Below are the code and all the weights of a small trained network. Each question names an input and a class and asks about switching units off, where a switched-off unit gives its printed mean instead of its output.

import numpy as np


def w(rows, s, z=0):
    codes = np.array(rows[::2]) - 128.0
    scale = np.full(codes.shape[1], s)
    scale[-1] = z or s
    return codes * scale


def f(y):
    return y / 2 * (1 + np.tanh(0.7978845608 * (y + 0.044715 * y**3)))


def log_softmax(a):
    a = a - a.max(-1, keepdims=True)
    return a - np.log(np.exp(a).sum(-1, keepdims=True))


def net(x, mask):
    res = np.array(x, float).reshape(1, 5) / 4 @ E
    y = f(res @ A[0][:, :-1].T + A[0][:, -1])
    res = res + np.where(mask, y, B[0][:, -1]) @ B[0][:, :-1]
    return log_softmax(res[-1] @ U[:, :-1].T + U[:, -1])


A, B = {}, {}
E = w([
[36,106,144,7,193,94,91,46,33,58,86,139],'x0',
[99,162,254,59,109,198,111,121,194,111,187,2],'x1',
[52,101,172,234,170,134,99,131,40,68,177,44],'x2',
[84,25,137,112,92,176,120,116,202,69,128,198],'x3',
[174,51,50,129,145,84,51,85,123,85,208,103],'x4',
],0.0074)
A[0] = w([
[136,111,83,69,138,115,127,113,121,124,106,177,227],'n1',
[87,96,142,127,128,126,125,114,113,97,146,97,252],'n2',
[113,98,98,158,143,126,112,101,105,109,139,83,215],'n3',
[142,96,91,8,128,128,129,113,150,126,122,192,158],'n4',
[119,96,121,165,117,143,144,146,148,121,111,182,188],'n5',
[170,181,105,185,123,126,140,148,124,191,110,141,223],'n6',
[168,222,142,164,116,149,137,151,148,192,140,81,164],'n7',
[133,164,157,157,140,136,130,150,119,126,133,128,7],'n8',
[82,149,189,108,118,160,132,103,127,150,110,93,187],'n9',
[134,118,148,126,124,139,112,136,175,119,141,107,190],'n10',
[135,116,114,111,152,106,131,118,65,134,123,129,101],'n11',
[152,86,161,112,121,165,132,142,199,136,163,76,147],'n12',
[140,147,104,109,137,120,127,117,118,138,94,176,252],'n13',
[124,86,96,161,119,119,136,131,150,110,131,188,179],'n14',
[112,62,124,131,137,124,109,102,82,59,137,100,92],'n15',
[80,156,205,97,141,135,122,148,148,110,105,120,102],'n16',
],0.013,0.002)
B[0] = w([
[111,137,93,65,85,147,133,64,130,173,128,129,217],'n1',
[120,60,153,133,164,123,156,137,78,87,116,158,192],'n2',
[88,71,112,152,161,82,118,130,127,97,112,151,185],'n3',
[158,84,153,15,112,94,121,55,141,173,100,111,249],'n4',
[177,94,147,165,128,186,92,147,130,198,160,115,193],'n5',
[137,176,109,156,177,105,115,190,111,202,119,119,221],'n6',
[174,192,149,118,169,6,122,158,167,112,107,113,231],'n7',
[173,141,140,104,156,122,120,131,135,139,127,130,150],'n8',
[129,166,168,82,122,184,142,171,110,80,135,153,211],'n9',
[125,121,141,174,86,136,117,112,152,103,120,108,167],'n10',
[97,143,43,144,105,134,142,127,158,82,149,134,172],'n11',
[124,116,140,200,58,117,132,101,222,79,133,147,204],'n12',
[104,158,62,122,94,140,114,114,146,156,150,109,197],'n13',
[106,105,165,153,147,191,143,144,102,204,86,147,203],'n14',
[123,71,112,135,193,100,116,109,59,84,153,100,212],'n15',
[141,176,178,81,118,182,159,144,91,105,162,118,206],'n16',
],0.016,0.013)
U = w([
[144,102,112,2,99,139,120,14,140,198,99,127,118],'0',
[173,213,117,119,186,57,135,186,149,171,112,104,168],'1',
[155,105,116,166,162,214,107,163,123,240,103,180,31],'2',
[124,155,234,65,133,230,213,155,101,60,186,140,162],'3',
[77,37,116,142,213,127,120,90,74,100,162,145,247],'4',
[153,111,191,180,59,142,134,111,215,81,161,129,116],'5',
[67,193,30,101,103,150,150,97,112,159,149,148,75],'6',
],0.0071,0.0014)

Each question gives the input, the list of numbers given to net, and the class t.
The units are the neurons (one row each of A and B). Each row of codes is followed by its name. A weight is (code - 128) times the scale printed after its matrix; where a second scale follows, it is the last column's (A, B and U).
mask holds one flag per neuron, in row order. A switched-off neuron (its flag False) gives its mean, the last column of its row in B, instead of its output. The means were averaged over made-up inputs and are rounded, as every weight is.
A unit's drop is (log p(t) with every unit on - log p(t) with that unit switched off) / (log p(t) with every unit on - log p(t) with every unit switched off).
The circuit of an input: a set's keep is (log p(t) with only the set's units on - log p(t) with every unit switched off) / (log p(t) with every unit on - log p(t) with every unit switched off). Starting from the 12 units with the biggest drops (on a tie, the unit counted first), units are removed one at a time, each time the one whose removal leaves the highest keep (on an exact tie, the one counted first), for as long as the keep stays at least 0.8.
circuit, biggest first: the units of the circuit, biggest drop first
top k neurons: the k neurons with the biggest drops, biggest first
drop of u: that unit's drop, to one decimal
input [0,5,-2,8,-1], class 5: circuit, biggest first : n12
input [-1,0,-6,-6,4], class 1: top 2 neurons : n6, n7
input [-1,8,0,-5,-2], class 3: top 2 neurons : n9, n16
input [0,6,2,4,3], class 5: top 2 neurons : n12, n10
input [-3,6,-3,-1,-7], class 1: top 2 neurons : n7, n2
input [-5,6,-8,-5,6], class 1: top 2 neurons : n7, n6
input [3,6,-3,-8,4], class 3: top 3 neurons : n6, n9, n13
input [-5,-2,-3,7,6], class 2: top 3 neurons : n14, n5, n7
input [1,-3,1,-2,-1], class 6: top 2 neurons : n7, n4
input [-2,-6,-1,-1,-5], class 2: top 2 neurons : n5, n14
input [1,6,2,8,1], class 3: top 3 neurons : n16, n9, n2
input [2,2,-5,-1,-8], class 3: top 2 neurons : n16, n9
input [0,8,1,-8,8], class 5: top 2 neurons : n12, n6
input [5,-2,7,3,-7], class 3: circuit, biggest first : n16
input [4,-6,0,-5,8], class 4: top 2 neurons : n15, n3
input [-5,-4,-8,-2,0], class 1: top 2 neurons : n6, n7
input [-6,-2,7,5,1], class 2: drop of n6 : -0.2
input [2,-8,5,-1,-4], class 2: drop of n7 : 0.3
input [-1,-6,8,7,-6], class 2: drop of n6 : -0.1
input [-7,-2,-3,2,-2], class 1: drop of n6 : 0.2
input [-5,-2,2,3,-3], class 2: circuit, biggest first : n5
